Below are the code and all the weights of a small trained network. Each question names an input and a target symbol and asks about switching units off, where a switched-off unit gives its printed mean instead of its output.

import numpy as np


def w(rows, s, z=0):
    codes = np.array(rows[::2]) - 128.0
    scale = np.full(codes.shape[1], s)
    scale[-1] = z or s
    return codes * scale


def f(y):
    return y / 2 * (1 + np.tanh(0.7978845608 * (y + 0.044715 * y**3)))


def softmax(a):
    e = np.exp(a - a.max(-1, keepdims=True))
    return e / e.sum(-1, keepdims=True)


def log_softmax(a):
    a = a - a.max(-1, keepdims=True)
    return a - np.log(np.exp(a).sum(-1, keepdims=True))


def net(x, mask):
    ids = ['αεζθξσφψ'.index(c) for c in x.split()]
    T = len(ids)
    res = E[ids] + P[:T]
    r = res
    for j in range(2):
        rows = slice(2 * j, 2 * j + 2)
        q, k, v = (r @ M[0][rows].T for M in (Q, K, V))
        z = softmax(np.where(np.tri(T) > 0, q @ k.T / 2**0.5, -1e9)) @ v
        o = O[0][rows]
        res = res + np.where(mask[j], z, o[:, -1]) @ o[:, :-1]
    y = f(res @ A[0][:, :-1].T + A[0][:, -1])
    res = res + np.where(mask[2:14], y, B[0][:, -1]) @ B[0][:, :-1]
    return log_softmax(res[-1] @ U[:, :-1].T + U[:, -1])


Q, K, V, O, A, B = {}, {}, {}, {}, {}, {}
E = w([
[150,133,121,230,175],'α',
[127,164,94,180,155],'ε',
[81,91,57,96,139],'ζ',
[112,127,73,216,125],'θ',
[139,61,144,250,116],'ξ',
[56,166,113,166,44],'σ',
[166,57,203,253,149],'φ',
[98,75,104,208,56],'ψ',
],0.016)
P = w([
[250,254,47,65,150],'0',
[110,164,75,197,98],'1',
[101,114,87,198,100],'2',
[93,101,114,200,112],'3',
[84,119,156,197,119],'4',
[87,108,182,196,127],'5',
[84,96,204,195,135],'6',
[81,99,227,195,139],'7',
[69,124,233,185,135],'8',
],0.0089)
Q[0] = w([
[56,96,67,249,135],'head 1',
[115,139,120,191,141],'head 1',
[76,111,75,223,122],'head 2',
[115,47,134,108,140],'head 2',
],0.014)
K[0] = w([
[171,92,97,13,159],'head 1',
[146,94,117,77,165],'head 1',
[251,182,124,108,117],'head 2',
[115,130,150,75,106],'head 2',
],0.014)
V[0] = w([
[158,139,106,188,251],'head 1',
[91,159,117,84,196],'head 1',
[153,132,179,99,170],'head 2',
[153,76,178,146,196],'head 2',
],0.018)
O[0] = w([
[148,23,71,142,4,254],'head 1',
[24,57,69,229,180,174],'head 1',
[114,43,81,33,186,38],'head 2',
[156,49,155,73,80,11],'head 2',
],0.013,0.0073)
A[0] = w([
[97,2,177,121,122,206],'neuron 1',
[158,63,112,148,121,97],'neuron 2',
[172,218,180,174,179,254],'neuron 3',
[124,210,69,194,97,118],'neuron 4',
[45,134,195,45,196,81],'neuron 5',
[229,113,106,135,84,42],'neuron 6',
[144,79,71,162,73,60],'neuron 7',
[126,196,96,213,102,52],'neuron 8',
[52,118,153,133,245,174],'neuron 9',
[135,130,218,193,88,212],'neuron 10',
[35,83,147,95,213,40],'neuron 11',
[246,72,144,194,197,98],'neuron 12',
],0.0077,0.0052)
B[0] = w([
[139,137,92,120,104,205],'neuron 1',
[89,218,145,106,182,178],'neuron 2',
[60,165,58,43,119,218],'neuron 3',
[173,37,133,151,158,250],'neuron 4',
[136,118,139,45,169,127],'neuron 5',
[15,235,203,153,142,172],'neuron 6',
[95,125,174,85,193,219],'neuron 7',
[208,83,180,35,198,248],'neuron 8',
[84,122,197,158,69,179],'neuron 9',
[196,153,72,123,99,214],'neuron 10',
[21,253,226,181,27,134],'neuron 11',
[104,94,88,101,121,150],'neuron 12',
],0.0068,0.022)
U = w([
[131,62,74,133,136,212],'α',
[188,65,196,143,114,223],'ε',
[78,135,126,179,101,200],'ζ',
[132,159,174,199,76,141],'θ',
[110,135,185,137,159,46],'ξ',
[105,92,249,167,150,1],'σ',
[128,69,222,90,129,51],'φ',
[171,122,126,125,102,63],'ψ',
],0.011,0.0037)

Each question gives the input, a string of symbols that net reads in full, and the target symbol t.
The units are the heads (2 rows each of Q, K, V and O) and the neurons (one row each of A and B). Each row of codes is followed by its name. A weight is (code - 128) times the scale printed after its matrix; where a second scale follows, it is the last column's (O, A, B and U).
mask holds one flag per unit, heads first, then neurons. A switched-off unit (its flag False) gives its mean, the last column of its rows in O or B, instead of its output. The means were averaged over made-up inputs and are rounded, as every weight is.
A unit's drop is (log p(t) with every unit on - log p(t) with that unit switched off) / (log p(t) with every unit on - log p(t) with every unit switched off).
The circuit of an input: a set's keep is (log p(t) with only the set's units on - log p(t) with every unit switched off) / (log p(t) with every unit on - log p(t) with every unit switched off). Starting from the 12 units with the biggest drops (on a tie, the unit counted first), units are removed one at a time, each time the one whose removal leaves the highest keep (on an exact tie, the one counted first), for as long as the keep stays at least 0.8.
units of the circuit, in order: the units of the circuit, biggest drop first
most important unit: the unit with the biggest drop
k most important neurons: the k neurons with the biggest drops, biggest first
which heads matter: for each layer, one digit per head in row order, 1 if its drop is at least 0.15 and else 0, layers parted by /
drop when u is switched off: that unit's drop, to one decimal
input σ α ξ ξ ψ θ ψ α, target ξ: units of the circuit, in order : (head 1; neuron 3)
input ξ ψ θ φ θ, target θ: units of the circuit, in order : (head 1; neuron 8; neuron 6)
input φ ξ ξ, target φ: units of the circuit, in order : (head 2; head 1; neuron 6)
input ζ θ α ζ ψ ε, target σ: units of the circuit, in order : (head 1; neuron 9; neuron 3)
input ζ ε φ ψ ψ ξ ξ ζ θ, target σ: 3 most important neurons : (neuron 9; neuron 8; neuron 1)
input ξ ψ α θ ψ φ, target θ: which heads matter : 10
input θ σ ξ α, target ε: units of the circuit, in order : (head 1; neuron 3)
input ζ σ ε φ, target α: 2 most important neurons : (neuron 6; neuron 12)
input θ θ ε, target ε: units of the circuit, in order : (head 1; head 2; neuron 3; neuron 8)
input ψ ζ α ψ, target ε: units of the circuit, in order : (neuron 8; neuron 4; head 2)
input ε σ σ ψ ψ, target α: units of the circuit, in order : (head 1)
input σ ψ ξ ε ζ σ α, target α: 4 most important neurons : (neuron 3; neuron 4; neuron 8; neuron 6)
input ξ ξ θ ξ, target θ: units of the circuit, in order : (head 1; neuron 6; neuron 8)
input θ ψ ε ψ, target ε: most important unit : head 2
input ζ ζ σ θ φ θ ψ, target σ: 3 most important neurons : (neuron 3; neuron 9; neuron 8)
input ε α α σ ζ ζ ζ, target ζ: 4 most important neurons : (neuron 8; neuron 4; neuron 11; neuron 10)
input θ ξ θ ξ ξ ζ α, target α: 3 most important neurons : (neuron 3; neuron 6; neuron 7)
input φ φ ξ ζ φ φ ε ζ, target φ: 3 most important neurons : (neuron 10; neuron 11; neuron 3)
input ξ ζ ζ ξ ζ, target ζ: 4 most important neurons : (neuron 8; neuron 4; neuron 7; neuron 10)
input ε ψ ε θ ψ σ ε, target α: most important neuron : (neuron 9)
input θ α θ ε ξ σ, target ε: 3 most important neurons : (neuron 3; neuron 8; neuron 4)
input σ φ σ σ ξ σ, target ξ: 2 most important neurons : (neuron 3; neuron 8)
input σ σ α θ ζ σ ξ, target α: 3 most important neurons : (neuron 3; neuron 8; neuron 4)
input α θ ξ ε σ σ σ α, target ζ: 4 most important neurons : (neuron 6; neuron 8; neuron 4; neuron 2)
input α ψ ψ θ ψ θ, target ζ: 2 most important neurons : (neuron 6; neuron 8)
input α σ ξ φ, target ζ: 2 most important neurons : (neuron 6; neuron 8)
input ε ζ σ φ ζ σ ζ ζ ξ, target α: most important unit : neuron 6
input σ φ ξ φ ε, target ξ: drop when head 1 is switched off : 1.9
input σ φ ξ σ, target ξ: drop when neuron 8 is switched off : 0.5
